Each row is followed by its class.
[ 326   57   47 -309  419  -19 -346   26 -266 -108 -189  -62  473  286
 -117   37  269 -251   89  195  -83   14  111  -43 -117 -146  -26  -58
  142  291 -163 -485 -170  165  -54   53  337 -120 -135   87  -87 -172]
J991
[ -81  120 -314  -65   14  165 -143   90 -131   32 -129  -95  -32  309
  444  -23 -163 -204  147  251 -108  151 -493   93  234   95  117  168
   10  121  209  -99 -284   87  315  123  172    0  115  151 -242 -108]
J846
[ 119  165 -138  151  105    1  181  -51 -300   18  201   15  179  237
  112  -19 -151 -291  381  -14  188   95 -174   31   67  -19 -116  147
  -80  -53   11 -118    7 -270 -168  135  -12 -439  161  -85   11  -42]
J437
[  10 -166   25   19  201  -40  -34    0   24  239   77  -87 -194  -38
  -33   31   18  178 -146  -82  -28  -27   -4  -95 -104   34  110  152
  -66  292  -23  181 -262   20   -5 -102   99 -334  -46   77 -165  237]
J932
[ 270  249 -289 -215  290  222   54  159  -16 -255 -159  482    3  513
  -76   14  440 -291  256  166  335  -76  -78  137  -29   33 -232  420
  500  260   -6   29  -75  430 -524  -99   -6 -899 -228 -292   15   73]
J846
[ -90  -97 -269  347  160  -38   37   16 -190 -358   47  487 -193  186
  347 -201  -57 -210  347 -222   17  -39 -357  -34  298  228  -29  240
  -61 -210   80  -42   89 -413  -42   -8   74 -662  314   45   78   -1]
J991
[ -40 -212   74   -7  185 -100  -48 -154 -144 -169  250  264  186  -17
 -168    2   84   -2  127  128 -238  -12   77  -65  -58  -14  135 -124
 -232  -74 -177 -107  337 -393 -109   77  258 -282   29   72  -12   20]
J991
[-272  116  -73   -3  -97  309   16 -218 -132 -174   79  335  -89  -89
  179   55  100  -81   92  124   75  -93 -306   96  122  230  -66  -13
   81 -237    7   97  227 -429  177  -48  495  -69    9  276   96 -354]
J436
[-139  221  154 -112   11  -15  -62 -120   -2   -7  -94  120  397 -143
  -46  -19  299   45    3  -68  142   45  191   47  -26 -209  121   63
 -129 -174 -116  -30    4 -139 -401  -85  231  -13   65  131  -64  -90]
J932
[ -48  206 -284   81  174  106 -190 -136 -237 -280   35  579  -68  124
   31 -166   -6 -318  218  152   18   39  -23   -3   84  229   23   66
  262 -249  106  -74  164 -180 -182 -221  101 -323  134  119  129  -39]
J846
[ -71  176  254 -132   35  -45   41   41 -109  -86  203   53   86 -199
   78  247  -24   13   19  349 -112  -31  -77   55   16  -18  665 -142
 -245    1  -32   24   53 -361   15   -9  380  -24  -56  277  103   -5]
J604
[ 232   36  266 -235  398  -25 -189  176  -61  184 -214  309  335   29
  -56 -263  246   64  -38  252   87  -47  435    9 -124 -120  473   36
   61  394    6 -140  -33  403 -493 -544   15  -29 -246  125   41   94]
J437
[ -10  249   81  -32  -97 -161  266 -336 -208  220   44 -239  -62  -85
  178 -132  -91   43   79   85   -7  117 -168   29  131  -16  323  200
  -39 -134   71   69   89  -58  -26   47   53  -98   91  174 -295  -33]
J604
[ 106 -114   21 -112  188   88 -137  -61 -160  -31    4  192  385  -27
 -159  -71  233   71   28   29 -158  245  203   -1 -155  -87   13   -9
 -272 -130  -85  120   37 -526 -143 -233  199  226  -26   46 -139 -288]
J325
[ -85 -338   -6 -128  162   40  136 -208  -87  131  119  -97   -5 -185
 -391   -7  452   87  148  105  265 -106  115  -34   25 -389  -87   28
 -151  128   70  127  134 -414  -21 -280   -5 -240  -31   36  -71  -68]
J758
[  81   -2   83 -135 -107   89   28 -152 -211  276   84  -29    0  199
   87  177 -461  -48 -263  249 -249  -79 -201  102 -291    8  378 -246
  148  -51  302 -172  137  193  215  102  443  189    3 -230   23 -286]
J436
[ 250   52   -1 -195  354   27  312  -75 -209  235  104  -62   56  245
 -244  -29   56  -20  -47   19  377  -61 -217  -98  -97 -148  162  157
   58  189  253  136 -134  294 -271 -197 -302 -178  -87 -260  -84    7]
J382
[ 254   95   68 -321  142   19  272   94 -371  202   25 -356   50  159
 -462 -210  142   26  225 -151  167  -67   54  143 -459 -262 -214  136
   90  275  226   62  243  192 -195   83 -192  378 -279 -322   63  103]
J954
[ -23  214 -152  -26   90 -147  298  396 -495  442  210  133  222  399
  151  -43 -194  167  387  282   75  192 -325   82  100 -110  493  466
   86  363  124 -221   86  -86 -212  115  397 -825  221   49 -172  388]
J858
[-153  -35 -259  -84  114 -147 -281   90 -128 -441  115  223   70  -27
 -322  115   85  -68  158  -31 -107  -88  107  -87  -28  148 -114 -315
   10  -63  -75   40  204  -85   18 -116   55 -106  235  -30  126   76]
J437
[ -93   75  -49  -77  260 -256 -172  -93  -27   -8  121  218 -130 -121
 -132 -151  182 -127  455 -314   38  -45  140  -54  -81   22  -31   23
  146 -180 -223  196  321 -241 -150 -256  -21 -526  208  238  114    7]
J436
[-170   33  -54  153   64  -14  114   27   89  -22   -8  151   83  -78
   -8  -71   15 -133  320    7   64    6   82 -151  114   17  -50 -260
 -182 -193  -64  -79   95 -493 -265  -78    5 -265   99  204  160   51]
J954
[ -29  240  -19 -174   58  -47 -223  -41 -104   16   -3 -102  -43  118
 -100 -161  102 -134  333 -122   87  -89   86 -224  -51  -97 -154 -223
   -5 -266  -75  -33  148  -85 -325  -10    9 -251  248  -26  126  -58]
J325
[-246    6   -7 -238 -313 -223  135 -217 -407 -256  -85   37  119   71
  -14   49   84 -403  310   44 -218 -245 -281   31   18  -14  560  -36
  263 -258  331  285 -120 -331  184  146  597  222  180   66 -304 -485]
J604
[ 188  -79  -18  107  182 -206  -72   98 -353 -172  -46  412  518  481
   11 -193  129 -332  -35    1    9  -30   35  -76  216   69 -109  412
  246  150 -180 -239   44  124 -213  -26   33 -265  -89 -203 -162  -20]
J858
[-102  382 -444  -41  -58  110   30  348 -285   39  -44  755  233  460
   28   59   90  164  219  357  127  -51 -221 -113  -84  111 -324  234
  807  -62  172  200  166  312 -419 -423  228 -422  100 -219   71  -87]
J858
[-140  265 -127   71 -210   51 -271  -26   28  -28 -163  147   45  -75
   15  -96  -45   71 -237   76  -92   10   50  -79  118   63 -162  -45
  188 -250  114  -27 -108  198 -119 -149  -41  395  121   12   21 -129]
J991
[ -67  154   39    1   62 -196  -74  -74 -335   45   -7 -108  236  130
  -91  -75   43 -179   48  211  150  -23  -46   23 -160   24  453  365
   90   15   74  -95   35  142 -190   51   93   88  186  134 -128  -95]
J954
[ -62  138    4  221  -73  284 -203  142  287  -97   20  -33  118  138
   -7  -87    3  148 -102  245   97  145  164 -229 -225  104 -400  117
 -304 -537 -125   19   11  -59 -395 -332 -104  176  136 -202  190 -110]
J325
[ -53   78  117 -203  134 -239  225  125 -315  -94 -312  442  408  152
 -115   67  131  -88   44 -116   95 -225  170    2 -139 -106  416  -67
  449  307  261  -28 -147  474 -635 -141  105 -320  166  -88  -55  138]
J382
[-109 -232  192   27   50   90  304  103 -332  151   78  173  316  254
   16 -143 -244  254  -42  202 -184  141 -130 -144  175  -73  -36  -28
 -209  486   67 -315   29  -89   56  -94   59 -234  -36   33  -46  104]
J991
[ 213 -112  -13 -323  242 -151   -2  102 -557   59  -82  618  464  263
   12 -165  -24  121 -155   40  -28 -143 -100   -3 -287    1  205  218
  359  179  150   59  147  170  -42 -366  -32  -89  151 -242 -189   91]
J991
[-244  162 -102   82  -74   46  167 -218 -331  124  247  -63   44  240
  353  226 -454 -347  203 -121   64  106 -444  238  363  303   40  101
  -21 -145  -48 -300   14 -246  278  443  532 -576  398  302 -223 -209]
J382
[ -24   71  266  -34   69   -7 -145   15  -16  198  -81  145  218 -255
 -103  -54 -259  407 -266   61 -277  210  283 -101  125  -55  237 -394
 -220 -141  -53 -366 -107 -243  -61  100  458  462   74  347   77 -120]
J437
[-127   84  144  -35  -87 -103 -198 -243 -177 -146  -53  109 -255  -13
  198   47 -142   -2 -297  -71 -377  -53 -128  -11   20  230  286  -20
   84   13   39  -38  -58 -193  231  164  417 -113   66  246  -30  -43]
J954
[  85 -238  -60    1   83  258  199   -2  -32  144  181  373   63   25
 -162  -37  207  224  -15  450   74   25   78  -94  123  -91  -20   96
    8  295    1  -55   16  211 -245 -244  -97 -227 -223 -240  -21   86]
J954
[  97  193   24   46  134  148   -9  -57  207  212 -159 -343 -132  179
  329 -158  140  -68   94    2  -35  161    9  -24 -185   -8  -53  279
 -179 -177 -207 -176  100 -346 -156 -159    0 -318  -93  157 -177   -9]
J325
[  47 -334  -24   25  450 -280  138  215 -318  196 -155  559  448  329
 -116 -229 -265  135   -2   -6 -225  117   53  -14 -107 -223  557  157
  140  311  307 -212   76  318 -452 -204  -84 -261  337  -70 -170  145]
J382
[ 268  280   99 -106  407 -275   65   24 -312  165  330  371  149   57
  281 -161  116   25  289   53  170  -21 -216  106   -8  265  776  193
    1  131  -15   10  244  134 -298 -220  120 -826  -61  257   43  412]
J325
[-188  112  -18  -21  184  -15 -116   13 -359 -257 -175  181   20  180
  239 -242  -79 -360  348 -161  139  122 -261  -16  -86  -62  188   92
 -179  139  196  223   19 -271  -39  -61 -160 -144  161  301   48 -114]
J954
[-206  271 -207  101  194  -19 -227  -12 -179 -110  172 -119 -150  122
   63   29   52 -287  425   21  309  123 -289  -32  238  196   73  196
    2 -401  -80   21  196 -289  109 -121  199 -377  413  412  175 -269]
J325
[ -58 -257  -84   24  -18   99  125  232  -76  116  102   36   69  -20
 -348  -46   69  172  145  178  -94  -34   73  -82  133    4  -74  -98
  124  181   12    5   89  -87  -36  -58   85   31   61   40   77   63]
J658
[-278 -137   69 -144  -50  200   75   32 -179  114    7  -79  197  -57
 -543  -14  173  227  154  386  115  160  -40 -195   38 -267 -244 -418
 -281  166   91 -106  252  -71   93 -104   84  383 -141  131  218 -318]
J991
[-112  281  143 -108 -208    0 -154 -323   59   31  164 -210  306 -154
  -72  239   49  -26  -58   58   61   62  209   48 -114 -166 -171 -110
 -266 -539 -297  -39   74 -483 -143  294  433  105   82   86 -167 -341]
J954
[ 327  332  170 -359  346 -136  322 -260 -140  251 -139   64  159   52
 -110  -22  135 -173 -104   38  384 -172  204  160 -661 -189  400  209
  322  152  106  134  242  189 -532 -267  122 -481 -366 -164 -158  362]
J604
[-361  394 -410  212 -402 -210   50   36 -146  103  110  220 -115  122
  318  173  -94   46   98   12 -168    1 -359    3   91  487  174  312
  669 -215  -11  193  165  284  -54  163  227 -310  387   41 -104  266]
J932
[-241 -332 -102 -290  230  163  -21  -21   17 -183  -44  128  104  -66
 -483 -149  449   -7  206    9  171  111  -62   64  231 -190 -183 -126
 -396  256   63   92  183 -255  175 -318    9   22 -123   99  108 -166]
J758
[-242  312  -56 -183 -433   32  -34 -184 -319  -15  151  317  566  268
  288  175 -126   79  -47  622 -140  -79 -117  122 -119   51  250  143
  413 -225   62 -126  285  -36   29   23  434   75  219    6 -280 -321]
J991
[  62  144   70   94  119  205  101  -35 -100 -367  149  357  140  119
   -5 -183  151 -123  225  256  233  -69  -50 -152  219 -125  152  164
 -157   57  -50 -187 -149 -430 -297 -111   48 -652  -51   86  119  -77]
J932
[ -41 -140    4   12  103   83 -179  135   39 -158  -38   58   76  -49
 -267  -35  303  119   17  186  -32  -81  192 -244  -14  -41 -252   93
    5   81 -232 -103 -116 -241  -64 -247 -268  105   77  112    4 -155]
J604
[-210   20 -291 -322   99  257 -132  -54  -20 -151  -70  376  -45  319
 -100  109   91 -267   92  300  -85 -217 -232  -82   45  -56   38  -63
  474 -201  336   42 -144   -3   98 -537  566 -291  113 -143   33 -308]
J325
[ 146  -42 -176 -265   73  229 -127   43 -294  110 -148  228  145  432
   11  -41  204 -119   -5  214  203 -104  -25   57 -310 -192 -115  275
  557  238  212 -287  -85  516  102 -361  -93 -105 -183 -212 -313 -250]
J382
[ 220 -114  263 -311  215 -223  339   63   32  225   63 -157  129    3
 -550  -24   87  -71  -40 -104 -113 -288  162  -81 -194 -170  373    3
  -35  -63  -44  -45  -29 -126 -367  -78  -46  -75   58 -314   -8  155]
J954
[ 176 -219 -515 -197  357  286  -11 -117 -204  124  305  430   97  220
  -49  180  239  184 -163  475  205  -96   18    5 -181 -118   92  197
  320  318  161  267  140  -19 -139 -459   24 -483 -125 -356 -405  193]
J325
[-155 -156 -129  247  -90  129  334  121  169  -78  -25   16 -255   -6
  -16  -63  188  225  323   -1   12   59   68  -89  120 -237 -160    7
 -233   71  127   77    4 -499 -196 -181   12 -488  -51  -77   65   30]
J932
[ -40 -257   19 -103   47  152   29   75    4 -113  -29  127   70  132
 -216 -143  273  -10  245  134  -26  -90    5 -136  -28 -132 -229   79
   14  -43  -26  -28   11 -522   82 -235 -246   25   74   75   63 -324]
J758
[  79 -119   28  -68   51 -192 -127   -7 -175  125  -15   34  -53  -95
  -41   87  134   22  -48   91 -107  -43   76   -9  -31  -83  370  140
  103   48 -111  -93  -70 -377  209   28  202 -200   95  184 -208  -85]
J436
[  37 -349  -55   26  320   49  151   38 -197   60  395  464  192  145
   49  262    1  153   73  499 -107   99 -194  -56  170  211  216  187
 -186  175 -218    6   18 -152   11 -287  347 -795   98   41 -194   40]
J658
[ -47  398  -18 -126  -66 -302   46    6 -252  -30 -107 -113   20   11
  -49   75  -40 -309  260   97  -27   87  -41  250  273  114  406  144
  199  270   47 -168 -119  273  -70  344  448 -305   87  196   61  135]
J954
[ -27 -147   48 -151  443  -19  112  142 -166  -11 -132  711  147  134
   18 -255   35  -15  346 -105   59   59  -30 -174   78  -36  234 -164
   56  110  131  -38   78   34 -247 -570 -112 -316   94   92  217  -81]
J758
[ 181  -15 -277  -18  321   92  159  280   96 -106 -207  350  -53  116
  142   -4  298  128  -91  -79  184  -47 -270  132  169   80   58  332
  267  502  123  108 -214  152  -77  -67   -3 -397 -220  -42   30  351]
J325
[ -54 -390  113   19  191   98  125  -45 -297   58  246  282  207  151
  -49  -57 -260  230 -144  220 -208  121 -102  149  -18   58 -233  303
 -210  208  -51   12  258 -365  318 -188  264 -177  -48  126 -203  -89]
J604
[-187   -2 -224  319 -318  259 -212   26  398 -348  -71  121   38   56
  247   96  -32   58 -129   22 -339  112   -7  -97  227  241 -362   12
   49 -521  -98 -139 -241   71 -117  -16  214   92  343 -173   35 -260]
J758
[  88 -341  -57   36  292    5  251   72   27  111   54  287   76  372
  -37  -85  136  175  128  290   27  -34  134    4 -111  179  -90  410
   82  -52   26 -231  118    3 -126 -512  -15 -259  -48 -187 -140  -94]
J758
[-200  252  -83  112  -12    5  115  107 -149   21  178  170   72   61
  237 -100  -97  -27  231  307  -29   69 -473   33  125  381  135  165
   46  381  -97  137  262  302   14   37  240 -311 -216  312   70  266]
J604
[  27  222  187  -83  367 -157 -144 -140  -98 -155   -5  462  303   89
   -3 -281   52 -293  267 -279  148   89  236  -70  -70 -178  325  156
   23 -129 -177 -158   78 -218 -532 -162  -32 -569  200  208   73   49]
J658
[  -2   15 -166  177  145  -61  -44  125  238  -94  214 -119   67 -256
  -92   85   69   72  290  107   38  142  -17 -219  104  -45 -155 -348
 -482 -215 -252    4   84 -341  -92   46 -168  -23   28  101  165  159]
J658
[ 100  216 -425   48   44  -63  -61  135    1 -188   48  102  -12  203
  347   59   61 -295  281  120  -32  -78 -248  127  120  253  262  282
  183  -99    0   98  -29 -267   15  -53    7 -281  145   -7 -174  -65]
J858
[-118  -67 -185  407  121  -27  263  120   -2  -32   25   55   60  237
  149 -302  -76  -96  251 -148  138   50 -298 -221   37  108 -358  338
 -234 -114  -25  138  119  111 -399 -153 -257 -326  160 -283   23  217]
J846
[-292  234  -51   -7  -98    4  -77   86  271 -187    4 -114  -86 -216
 -513 -107  362 -248  311 -109  237    3  149  -41    3 -115 -380   84
 -211 -295 -251   28   95  -83 -260 -149 -244 -111   -7   40  165   54]
J436
[ -45  451 -132  -19  202 -246   64  103 -201 -150 -104  -43   78  -52
  107  -83  -29 -305  409  -41  342   92 -346  147   24  306  134   70
 -136  200   -8  124  113  284  -69   93 -139  -18  -28  315  152  172]
J658
[ 217 -418  -54  -57  344  -66  193   94 -113  182   13  360   11 -133
 -485 -260  432  185  199 -160  -52  102   23  -59  107  -11  -26  184
  115  154 -144  146  138  -17 -147 -145 -190 -135  -78   62  -57  101]
J658
[ -77  149 -400  -62  195   58 -116  -25 -232  -94  -25  306   49  110
 -150 -125  -40 -165  308  -45  221  138  -56   -9  -90  -56  -45 -109
   56   24  194   86  162  -51 -238  -82   11 -288  206  -40   54   19]
J382
[ 206   68  168   29  163  -45 -135 -123   96   12  175  156  320 -254
    4  -64  -43  291  -58   -7 -211  146   59 -132  138   19   17 -382
 -346 -280 -215 -257  -49 -330 -121  202  165   37   22  288   50  -44]
J858
[  91 -141  136  307  387  -54    3  122   37   40   62  -69 -128 -286
 -148 -188  163  129   85  -56  138  219  280 -132  -86  -35  252   68
 -601  144 -146  287   69 -302 -532 -186   56 -472  -70  204  125  467]
J437
[ 304  240 -266  -67  238 -144   17  276 -246  111 -201  569 -126  375
  -15 -212 -117 -130   63 -252   29  -21   39  -69  -41  195   73  307
  832   35  113   58  -16  670 -403 -286 -157 -348  140 -407   84  181]
J436
[ -39  288  -46   32   38  173 -105  -47  -32 -256   17  192    4  127
  149  -80  172 -206   61   -8  341   -7  183   56  221  -90 -195  169
   22  146  -75 -150   33  -37 -198 -139  -11 -349 -206  -83  146  101]
J932
[ -78 -237  -78   40  402  -57   13  167 -106  -74 -135   54    6  195
 -139 -179  -12 -263  609  -68  119  282  -37  -23  -79  136   67  -36
 -372  146   10   28   27  -54 -130  -77   35 -331  110  259   30 -121]
J604
[  -3  558  136 -309  113   82 -271 -454 -268  -95 -258  526  200   55
  339  -94 -243 -259 -208  -71   54  214  332  141 -182  165  440 -132
  407 -174  101 -138  195  110 -212 -251  312  170   71  197   60 -209]
J858
[-204 -190 -165   77   35  -45  -10  213 -147   95 -160  129  -89  -20
 -235 -129  212  100  269   44   93   43 -112 -176  403 -215   29  -33
    6   88  236   38 -194 -108  -58  -86  110   48  172  140   87 -242]
J758
[ -24 -264   29 -213  233  -81  119   99 -461  315  204  261  215  268
  -30  -78  176  -42  112  245  195 -157 -159   -8  -43 -347  496  573
   45  665  116  137 -124 -213  -14 -326  128 -632  -19 -105 -300  134]
J325
[-190 -359 -331  127 -123  189  127   30 -173 -268  285  513  -34  -26
   10   41  294  164    7  312  -37 -163 -293   66   70  255  138  285
  148   52  131  407  284 -320  265 -355 -116   89  -31  -45 -159 -163]
J991
[-175  -95  -49   31   51  -71   21  194 -258   62  338  265   30 -184
 -383  -54  317  296  340  299 -221   41 -242 -167  208  221   53  -77
 -200  150 -106  216  202  -19 -130 -161   84  -89   33  203  201   91]
J437
[ 190 -253  130  184   -1   14  591  209  124  195   95   20   54  117
  -29 -187 -134  198  102   46  -94  228 -112   17 -139  224 -124  305
 -196   -2    8  -43   33  275  -32 -294 -282 -152 -165 -298   49  292]
J758
[  10   86 -175  113  318 -191  -95  -76   41  149 -138  220    9  165
  321  122 -211  -38 -215 -196 -188 -133   57  -44 -260  194  356  -29
  441 -323  222   46   59  386 -523 -151   18   78  330 -126 -105  148]
J604
[-292  -96  -82  113   69  166 -214    6  524 -105 -152  269 -115   33
  142   67    5  110 -222  -87  -46    7  170 -270  -41  175 -194  -81
   56 -485 -155  -27  -11  191 -172 -390   34  243  201 -198  151 -150]
J436
[ -85 -319    4  173  174  155   86  158   14  -87  112  409   36  115
  228  -63  -57   94   51  102 -169   38  -86  -67  145   94   72  153
 -171  304  -93   34  -38 -371   16 -146  121 -333  -51  109  -26   29]
J382
[ -89 -239  -56  202  229  192 -121 -162   52  -33   -3  649  -96   47
  273 -154  -61    7 -117  -42  -14   69  -11  -64   94  121  183    8
   51  101  131    9  -48  -11 -149 -306  102 -442   -4  146   35   58]
J658
[-115 -132  -16   83   29 -102   65  -43   29   46  198  332 -159  -50
 -252  135  221  -35   50  -89  -73 -126 -142   30  215  126  115   29
  100  -50  -16  -89    5  286 -121  -56  294 -423  -81  -39   31 -102]
J858
